Here is a tiny trained network, its code and every weight. The questions are about switching its units off for an input and a class, where a switched-off unit gives its printed mean instead of its output.

import numpy as np


def w(rows, s, z=0):
    codes = np.array(rows[::2]) - 128.0
    scale = np.full(codes.shape[1], s)
    scale[-1] = z or s
    return codes * scale


def f(y):
    return np.maximum(y, 0)


def log_softmax(a):
    a = a - a.max(-1, keepdims=True)
    return a - np.log(np.exp(a).sum(-1, keepdims=True))


def net(x, mask):
    res = np.array(x, float).reshape(1, 8) / 4 @ E
    y = f(res @ A[0][:, :-1].T + A[0][:, -1])
    res = res + np.where(mask, y, B[0][:, -1]) @ B[0][:, :-1]
    return log_softmax(res[-1] @ U[:, :-1].T + U[:, -1])


A, B = {}, {}
E = w([
[181,248,66,138],'x0',
[133,126,131,127],'x1',
[2,156,106,157],'x2',
[125,129,129,129],'x3',
[126,128,129,125],'x4',
[127,127,128,129],'x5',
[154,75,12,201],'x6',
[141,153,216,214],'x7',
],0.0094)
A[0] = w([
[176,138,154,225,149],'N0',
[126,134,74,165,110],'N1',
[69,147,131,132,53],'N2',
[157,142,211,187,75],'N3',
[110,168,176,58,181],'N4',
[42,9,177,134,35],'N5',
[127,88,63,183,43],'N6',
[119,160,203,95,199],'N7',
[69,169,132,181,201],'N8',
[198,94,141,102,100],'N9',
[182,70,45,243,72],'N10',
[40,129,96,165,152],'N11',
[181,121,144,112,71],'N12',
[140,198,148,80,82],'N13',
[145,56,162,146,59],'N14',
[120,13,125,161,77],'N15',
[80,97,76,61,187],'N16',
[202,96,139,149,115],'N17',
[133,185,112,129,2],'N18',
[124,126,173,212,214],'N19',
[76,140,101,118,88],'N20',
[125,29,148,140,37],'N21',
[81,130,110,145,59],'N22',
[167,209,83,194,44],'N23',
[140,128,135,38,112],'N24',
[106,145,120,122,100],'N25',
[85,144,125,135,42],'N26',
[117,151,165,183,102],'N27',
[100,75,154,160,113],'N28',
[133,140,55,66,142],'N29',
[184,98,136,82,78],'N30',
[175,226,48,132,52],'N31',
[110,72,86,178,47],'N32',
[157,200,115,116,43],'N33',
[97,51,169,93,3],'N34',
],0.013,0.0075)
B[0] = w([
[150,113,41,79,229],'N0',
[95,94,195,117,180],'N1',
[170,155,151,190,154],'N2',
[93,115,67,123,206],'N3',
[90,1,156,198,228],'N4',
[96,218,122,85,254],'N5',
[78,78,166,198,187],'N6',
[103,16,114,185,240],'N7',
[223,130,126,157,225],'N8',
[194,227,149,208,196],'N9',
[44,10,211,206,254],'N10',
[239,165,177,188,224],'N11',
[127,186,143,205,164],'N12',
[59,112,172,127,179],'N13',
[127,205,137,93,185],'N14',
[83,155,147,64,225],'N15',
[197,99,41,133,237],'N16',
[196,188,158,187,200],'N17',
[3,224,181,133,145],'N18',
[175,74,10,59,244],'N19',
[203,158,150,143,162],'N20',
[56,182,134,79,199],'N21',
[207,203,176,140,151],'N22',
[61,184,147,58,204],'N23',
[115,92,70,220,192],'N24',
[162,118,177,131,140],'N25',
[176,178,148,222,141],'N26',
[128,147,5,131,176],'N27',
[131,150,124,75,195],'N28',
[165,107,61,95,212],'N29',
[167,188,116,185,182],'N30',
[54,157,146,73,226],'N31',
[114,115,173,154,180],'N32',
[35,161,133,118,172],'N33',
[42,224,116,100,185],'N34',
],0.0059,0.0098)
U = w([
[110,76,161,136,89],'0',
[76,224,120,59,30],'1',
[186,128,90,91,254],'2',
[189,119,2,90,66],'3',
[182,133,117,87,250],'4',
[237,204,158,153,35],'5',
[177,125,103,84,201],'6',
],0.0099,0.008)

Each question gives the input, the list of numbers given to net, and the class t.
The units are the neurons (one row each of A and B). Each row of codes is followed by its name. A weight is (code - 128) times the scale printed after its matrix; where a second scale follows, it is the last column's (A, B and U).
mask holds one flag per neuron, in row order. A switched-off neuron (its flag False) gives its mean, the last column of its row in B, instead of its output. The means were averaged over made-up inputs and are rounded, as every weight is.
A unit's drop is (log p(t) with every unit on - log p(t) with that unit switched off) / (log p(t) with every unit on - log p(t) with every unit switched off).
The circuit of an input: a set's keep is (log p(t) with only the set's units on - log p(t) with every unit switched off) / (log p(t) with every unit on - log p(t) with every unit switched off). Starting from the 12 units with the biggest drops (on a tie, the unit counted first), units are removed one at a time, each time the one whose removal leaves the highest keep (on an exact tie, the one counted first), for as long as the keep stays at least 0.8.
circuit, biggest first: the units of the circuit, biggest drop first
most important unit: the unit with the biggest drop
top k neurons: the k neurons with the biggest drops, biggest first
input [5,5,-8,4,8,-1,-2,8], class 3: circuit, biggest first => N0, N3
input [-6,-8,7,7,2,-7,6,6], class 4: top neuron => N19
input [2,6,-8,2,8,1,-5,-6], class 5: top 4 neurons => N9, N30, N19, N12
input [7,6,-7,5,3,-2,3,6], class 1: circuit, biggest first => N23, N31
input [-7,-3,-1,-3,-1,5,7,-5], class 0: top 2 neurons => N10, N6
input [-1,3,4,-5,-5,-5,-6,7], class 3: top 3 neurons => N19, N27, N10
input [-1,4,1,-5,3,7,-5,2], class 0: circuit, biggest first => N4, N7
input [6,-2,-1,-4,-5,4,-8,-6], class 0: circuit, biggest first => N4, N13, N7
input [-5,-4,7,-6,0,-2,4,4], class 5: circuit, biggest first => N11, N8
input [-7,7,2,-1,-7,-6,0,-7], class 1: circuit, biggest first => N5, N34
input [8,3,-5,-2,-7,-8,4,-6], class 1: circuit, biggest first => N31, N23
input [-2,3,-8,-3,8,7,7,-2], class 5: circuit, biggest first => N9, N17
input [-5,-5,-6,2,4,-5,-7,8], class 3: circuit, biggest first => N19, N3, N27
input [1,-1,5,-7,7,6,5,8], class 3: top 2 neurons => N19, N0
input [8,-2,1,1,2,-8,6,-8], class 1: most important unit => N31
input [5,7,6,-5,-4,-8,2,7], class 3: circuit, biggest first => N19, N27
input [-8,-5,8,-2,7,8,-7,7], class 1: top 3 neurons => N5, N34, N10
input [-5,2,0,4,-2,-8,3,8], class 3: circuit, biggest first => N19, N0
input [-3,5,-8,-7,-6,-6,-8,-5], class 0: top 2 neurons => N4, N7
input [0,-4,-6,4,-3,-2,0,6], class 3: top 4 neurons => N0, N19, N3, N11
input [0,-5,5,4,4,7,-7,-4], class 0: circuit, biggest first => N4
input [1,-3,6,-2,0,6,-2,-8], class 3: top 2 neurons => N16, N29
input [3,1,8,-4,-5,4,-7,2], class 5: circuit, biggest first => N8, N11
input [-8,-6,6,2,0,-6,-7,7], class 1: top 2 neurons => N5, N34
input [-6,3,7,-3,-4,-1,5,5], class 5: top 2 neurons => N11, N8
input [7,3,2,0,5,-5,4,-3], class 1: top 2 neurons => N31, N23
input [2,3,-5,-2,4,7,5,8], class 3: circuit, biggest first => N0
input [7,2,-3,5,-3,-1,4,7], class 1: top 2 neurons => N23, N31
input [-5,6,7,3,-8,5,8,-8], class 0: top 3 neurons => N10, N6, N32
input [5,3,2,4,6,-4,-8,6], class 0: top 3 neurons => N4, N7, N13
